Below is a small trained network, with its code and all its weights. Each question gives an input and a class and asks what happens when units are switched off, that is, made to give their printed mean instead of their output.

import numpy as np


def w(rows, s, z=0):
    codes = np.array(rows[::2]) - 128.0
    scale = np.full(codes.shape[1], s)
    scale[-1] = z or s
    return codes * scale


def norm(h):
    return h / np.sqrt((h * h).mean(-1, keepdims=True) + 1e-5)


def f(y):
    return np.maximum(y, 0)


def log_softmax(a):
    a = a - a.max(-1, keepdims=True)
    return a - np.log(np.exp(a).sum(-1, keepdims=True))


def net(x, mask):
    res = np.array(x, float).reshape(1, 7) / 4 @ E
    u = 0
    for l in range(4):
        y = f(norm(res) @ A[l][:, :-1].T + A[l][:, -1])
        res = res + np.where(mask[u : u + 9], y, B[l][:, -1]) @ B[l][:, :-1]
        u += 9
    return log_softmax(norm(res)[-1] @ U[:, :-1].T + U[:, -1])


A, B = {}, {}
E = w([
[130,129,128,128],'x0',
[183,196,238,195],'x1',
[6,223,93,154],'x2',
[136,189,137,32],'x3',
[47,84,195,97],'x4',
[128,127,128,126],'x5',
[129,131,126,127],'x6',
],0.0014)
A[0] = w([
[107,237,133,24,164],'0.n0',
[69,75,252,99,146],'0.n1',
[114,204,184,188,69],'0.n2',
[82,123,97,216,175],'0.n3',
[63,90,30,117,134],'0.n4',
[66,221,112,130,7],'0.n5',
[22,85,214,60,49],'0.n6',
[226,217,37,146,23],'0.n7',
[180,160,163,18,158],'0.n8',
],0.0042,0.0015)
B[0] = w([
[57,42,181,222,252],'0.n0',
[226,190,17,210,236],'0.n1',
[132,201,144,35,213],'0.n2',
[21,69,192,139,203],'0.n3',
[171,208,203,79,214],'0.n4',
[47,110,142,96,193],'0.n5',
[174,162,4,202,216],'0.n6',
[124,158,15,222,196],'0.n7',
[125,47,154,192,228],'0.n8',
],0.0038,0.0025)
A[1] = w([
[85,89,38,3,117],'1.n0',
[189,121,147,131,52],'1.n1',
[160,127,157,102,56],'1.n2',
[171,128,133,125,46],'1.n3',
[130,143,104,138,72],'1.n4',
[105,230,127,138,39],'1.n5',
[103,178,149,127,18],'1.n6',
[65,28,11,76,187],'1.n7',
[162,168,189,134,2],'1.n8',
],0.0038,0.0011)
B[1] = w([
[212,251,215,197,171],'1.n0',
[89,114,111,74,172],'1.n1',
[109,96,98,153,134],'1.n2',
[91,111,115,88,148],'1.n3',
[148,111,99,129,144],'1.n4',
[92,68,87,78,210],'1.n5',
[104,88,96,82,160],'1.n6',
[180,239,235,247,250],'1.n7',
[156,224,137,107,154],'1.n8',
],0.0024,0.0018)
A[2] = w([
[95,101,252,46,164],'2.n0',
[186,139,140,163,175],'2.n1',
[183,70,114,127,142],'2.n2',
[164,232,120,58,119],'2.n3',
[108,112,142,108,106],'2.n4',
[122,117,93,85,117],'2.n5',
[117,138,186,127,68],'2.n6',
[217,120,129,161,254],'2.n7',
[81,87,222,80,113],'2.n8',
],0.0027,0.0018)
B[2] = w([
[133,168,49,199,158],'2.n0',
[39,168,111,47,206],'2.n1',
[17,118,96,33,167],'2.n2',
[135,120,203,151,144],'2.n3',
[120,131,112,135,130],'2.n4',
[158,154,145,153,128],'2.n5',
[155,161,118,170,134],'2.n6',
[3,142,107,26,254],'2.n7',
[167,156,5,183,148],'2.n8',
],0.0022,0.0027)
A[3] = w([
[163,156,67,179,93],'3.n0',
[98,161,177,165,162],'3.n1',
[249,2,122,45,226],'3.n2',
[129,135,186,124,112],'3.n3',
[165,192,202,126,91],'3.n4',
[212,106,152,161,155],'3.n5',
[90,8,195,233,54],'3.n6',
[46,85,132,188,127],'3.n7',
[25,155,147,170,250],'3.n8',
],0.003,0.0018)
B[3] = w([
[127,130,88,156,157],'3.n0',
[166,116,124,97,187],'3.n1',
[3,144,149,135,172],'3.n2',
[158,134,109,119,137],'3.n3',
[154,160,131,83,148],'3.n4',
[79,163,107,152,144],'3.n5',
[193,92,179,131,162],'3.n6',
[180,88,131,92,191],'3.n7',
[190,80,125,83,255],'3.n8',
],0.0043,0.004)
U = w([
[137,165,33,205,134],'0',
[1,118,162,93,119],'1',
[195,234,200,86,75],'2',
[179,40,190,156,70],'3',
[149,116,108,105,252],'4',
],0.0096,0.0021)

Each question gives the input, the list of numbers given to net, and the class t.
The units are the neurons (one row each of A and B). Each row of codes is followed by its name. A weight is (code - 128) times the scale printed after its matrix; where a second scale follows, it is the last column's (A, B and U).
mask holds one flag per neuron, layer by layer. A switched-off neuron (its flag False) gives its mean, the last column of its row in B, instead of its output. The means were averaged over made-up inputs and are rounded, as every weight is.
A unit's drop is (log p(t) with every unit on - log p(t) with that unit switched off) / (log p(t) with every unit on - log p(t) with every unit switched off).
The circuit of an input: a set's keep is (log p(t) with only the set's units on - log p(t) with every unit switched off) / (log p(t) with every unit on - log p(t) with every unit switched off). Starting from the 12 units with the biggest drops (on a tie, the unit counted first), units are removed one at a time, each time the one whose removal leaves the highest keep (on an exact tie, the one counted first), for as long as the keep stays at least 0.8.
units of the circuit, in order: the units of the circuit, biggest drop first
top k neurons: the k neurons with the biggest drops, biggest first
top k neurons in layer l: the k neurons of layer l with the biggest drops, biggest first
input [4,8,-5,-8,6,3,4], class 2: units of the circuit, in order -> [0.n0; 0.n8; 1.n8; 3.n4]
input [-1,0,-3,8,-7,7,-5], class 3: units of the circuit, in order -> [0.n8; 0.n0]
input [6,-4,1,-7,-1,6,-3], class 3: top neuron -> [0.n3]
input [4,-4,3,-3,4,-5,8], class 4: top 2 neurons -> [0.n4; 0.n3]
input [-5,2,2,6,5,1,8], class 3: top 2 neurons -> [0.n0; 0.n8]
input [8,5,4,-8,-1,-4,6], class 3: top 2 neurons -> [0.n3; 0.n4]
input [-6,-8,-6,-1,6,2,2], class 2: units of the circuit, in order -> [1.n7; 1.n0; 0.n0]
input [3,5,7,-7,-6,4,-2], class 1: top 2 neurons -> [0.n3; 0.n1]
input [-3,-5,-6,-3,-1,1,-4], class 1: top 2 neurons in layer 0 -> [0.n5; 0.n3]
input [-2,0,6,-6,8,-1,7], class 0: units of the circuit, in order -> [0.n6; 0.n1]
input [-1,-6,1,8,-2,0,0], class 3: top 3 neurons in layer 0 -> [0.n0; 0.n8; 0.n2]
input [-1,4,3,-8,-6,4,-3], class 3: top 2 neurons in layer 0 -> [0.n3; 0.n1]
input [-7,2,-8,1,-6,-5,2], class 1: top 2 neurons -> [3.n2; 0.n1]
input [3,4,-2,0,6,-5,-4], class 0: units of the circuit, in order -> [0.n1]
input [-3,4,-8,-3,7,-6,-8], class 1: top 2 neurons -> [3.n2; 0.n0]
input [0,6,6,-1,-3,4,-6], class 1: units of the circuit, in order -> [0.n3; 0.n1]
input [-6,-7,-5,5,5,1,7], class 2: units of the circuit, in order -> [1.n7; 1.n0]
input [3,8,-8,-3,-7,-8,4], class 1: top 3 neurons in layer 3 -> [3.n2; 3.n8; 3.n5]
input [5,-4,-8,8,-6,-8,-4], class 1: top 3 neurons -> [3.n2; 0.n1; 0.n6]
input [4,7,-7,5,-7,-4,-2], class 0: units of the circuit, in order -> [0.n7; 3.n8]
input [-7,0,-7,7,0,0,-3], class 1: units of the circuit, in order -> [3.n2]
input [-6,-7,-8,0,7,3,0], class 1: top 2 neurons -> [3.n2; 0.n7]
input [2,-6,-3,7,6,-2,1], class 3: top 4 neurons in layer 0 -> [0.n0; 0.n8; 0.n2; 0.n7]
input [2,-6,1,-1,6,0,-4], class 0: top 2 neurons in layer 0 -> [0.n6; 0.n1]
input [2,-7,4,-8,-2,3,6], class 3: top 2 neurons in layer 2 -> [2.n7; 2.n1]
input [3,-5,0,-3,2,2,-7], class 2: top 3 neurons -> [0.n0; 1.n0; 0.n1]
